Here is a tiny trained network, its code and every weight. The questions are about switching its units off for an input and a class, where a switched-off unit gives its printed mean instead of its output.

import numpy as np


def w(rows, s, z=0):
    codes = np.array(rows[::2]) - 128.0
    scale = np.full(codes.shape[1], s)
    scale[-1] = z or s
    return codes * scale


def f(y):
    return y / 2 * (1 + np.tanh(0.7978845608 * (y + 0.044715 * y**3)))


def log_softmax(a):
    a = a - a.max(-1, keepdims=True)
    return a - np.log(np.exp(a).sum(-1, keepdims=True))


def net(x, mask):
    res = np.array(x, float).reshape(1, 8) / 4 @ E
    y = f(res @ A[0][:, :-1].T + A[0][:, -1])
    res = res + np.where(mask, y, B[0][:, -1]) @ B[0][:, :-1]
    return log_softmax(res[-1] @ U[:, :-1].T + U[:, -1])


A, B = {}, {}
E = w([
[37,98,168,234,81,152,105,89,171,100,194],'x0',
[204,91,8,92,123,129,47,73,143,120,135],'x1',
[153,118,14,152,92,213,168,163,46,173,74],'x2',
[218,87,162,124,134,180,254,174,185,200,90],'x3',
[131,117,29,164,155,204,87,157,59,167,50],'x4',
[143,152,157,32,117,78,147,240,162,176,49],'x5',
[68,143,67,148,88,186,123,210,43,140,146],'x6',
[85,74,99,114,68,142,83,179,171,165,117],'x7',
],0.0085)
A[0] = w([
[120,137,141,95,156,31,82,144,147,126,87,181],'n1',
[82,151,127,177,118,144,148,194,110,115,151,190],'n2',
[120,176,114,215,158,105,50,33,91,70,152,221],'n3',
[144,119,148,95,160,104,124,134,157,129,105,180],'n4',
[111,159,160,115,187,93,175,114,111,143,105,240],'n5',
[185,169,223,111,149,116,176,129,123,131,73,250],'n6',
[190,87,109,118,160,62,122,10,154,133,115,201],'n7',
],0.011,0.0026)
B[0] = w([
[71,167,184,118,109,65,10,165,158,119,173,201],'n1',
[100,114,169,63,100,199,131,152,145,169,84,193],'n2',
[66,102,122,183,181,167,178,98,122,74,128,248],'n3',
[89,149,111,153,83,117,164,161,126,123,140,177],'n4',
[106,164,117,163,156,103,141,142,122,100,106,192],'n5',
[117,159,127,110,192,71,173,172,105,101,101,241],'n6',
[132,173,155,145,100,130,216,93,139,108,138,217],'n7',
],0.013,0.015)
U = w([
[142,174,149,140,111,87,122,179,168,73,214,112],'0',
[112,26,176,175,140,169,153,18,180,80,242,136],'1',
[179,86,168,142,205,126,164,152,97,198,78,75],'2',
[194,96,2,151,121,196,123,128,57,177,84,127],'3',
[169,187,137,146,112,139,165,130,136,68,106,1],'4',
[42,186,108,167,158,161,160,142,69,72,117,202],'5',
[172,136,213,128,45,147,201,125,251,136,126,161],'6',
[104,92,158,82,62,192,62,130,97,188,171,148],'7',
],0.0094,0.006)

Each question gives the input, the list of numbers given to net, and the class t.
The units are the neurons (one row each of A and B). Each row of codes is followed by its name. A weight is (code - 128) times the scale printed after its matrix; where a second scale follows, it is the last column's (A, B and U).
mask holds one flag per neuron, in row order. A switched-off neuron (its flag False) gives its mean, the last column of its row in B, instead of its output. The means were averaged over made-up inputs and are rounded, as every weight is.
A unit's drop is (log p(t) with every unit on - log p(t) with that unit switched off) / (log p(t) with every unit on - log p(t) with every unit switched off).
The circuit of an input: a set's keep is (log p(t) with only the set's units on - log p(t) with every unit switched off) / (log p(t) with every unit on - log p(t) with every unit switched off). Starting from all 7 units, units are removed one at a time, each time the one whose removal leaves the highest keep (on an exact tie, the one counted first), for as long as the keep stays at least 0.8.
circuit, biggest first: the units of the circuit, biggest drop first
top k neurons: the k neurons with the biggest drops, biggest first
drop of u: that unit's drop, to one decimal
input [-8,0,-8,8,-7,-5,-1,-7], class 5: circuit, biggest first -> n6
input [-1,2,7,7,-2,1,3,7], class 3: top 2 neurons -> n1, n7
input [0,1,-5,1,8,-4,4,5], class 3: top 3 neurons -> n1, n6, n7
input [-1,-2,5,2,-2,1,4,0], class 7: circuit, biggest first -> n3, n6, n7
input [1,-5,-3,2,0,7,-2,0], class 0: top 2 neurons -> n3, n1
input [1,4,7,6,-3,-1,-3,-7], class 4: top 2 neurons -> n2, n3
input [-6,7,-3,-4,8,5,3,0], class 7: circuit, biggest first -> n6, n3
input [6,-3,-3,-1,0,-3,5,1], class 1: top 2 neurons -> n6, n5
input [-8,5,-1,-2,0,1,-4,-6], class 0: top 3 neurons -> n1, n3, n2
input [-4,-5,-4,2,-5,2,7,6], class 0: top 2 neurons -> n3, n7
input [7,-5,-1,4,3,-3,1,-4], class 1: top 3 neurons -> n6, n4, n5
input [7,-6,8,5,0,-8,-5,7], class 7: top 3 neurons -> n3, n7, n2
input [-4,2,-6,7,6,3,-7,3], class 0: top 2 neurons -> n1, n6
input [-3,8,6,5,1,0,-1,-3], class 3: circuit, biggest first -> n1
input [-6,8,-1,7,-5,-4,3,3], class 6: top 2 neurons -> n3, n7
input [5,-4,-6,6,-2,1,5,-2], class 6: top 4 neurons -> n3, n2, n1, n4
input [7,5,4,7,-4,-4,-6,2], class 6: top 2 neurons -> n3, n7
input [5,2,-6,8,3,-2,5,3], class 6: top 2 neurons -> n3, n1
input [3,-3,6,-6,1,3,4,-1], class 7: drop of n2 -> 0.3
input [7,-5,8,5,-3,7,6,-1], class 6: circuit, biggest first -> n2
input [-3,-5,8,0,6,-3,2,3], class 3: drop of n1 -> 0.2
input [-8,2,5,2,-1,-2,7,7], class 3: drop of n1 -> 0.1
input [-3,2,-6,-2,1,-1,-6,5], class 0: drop of n1 -> 2.0
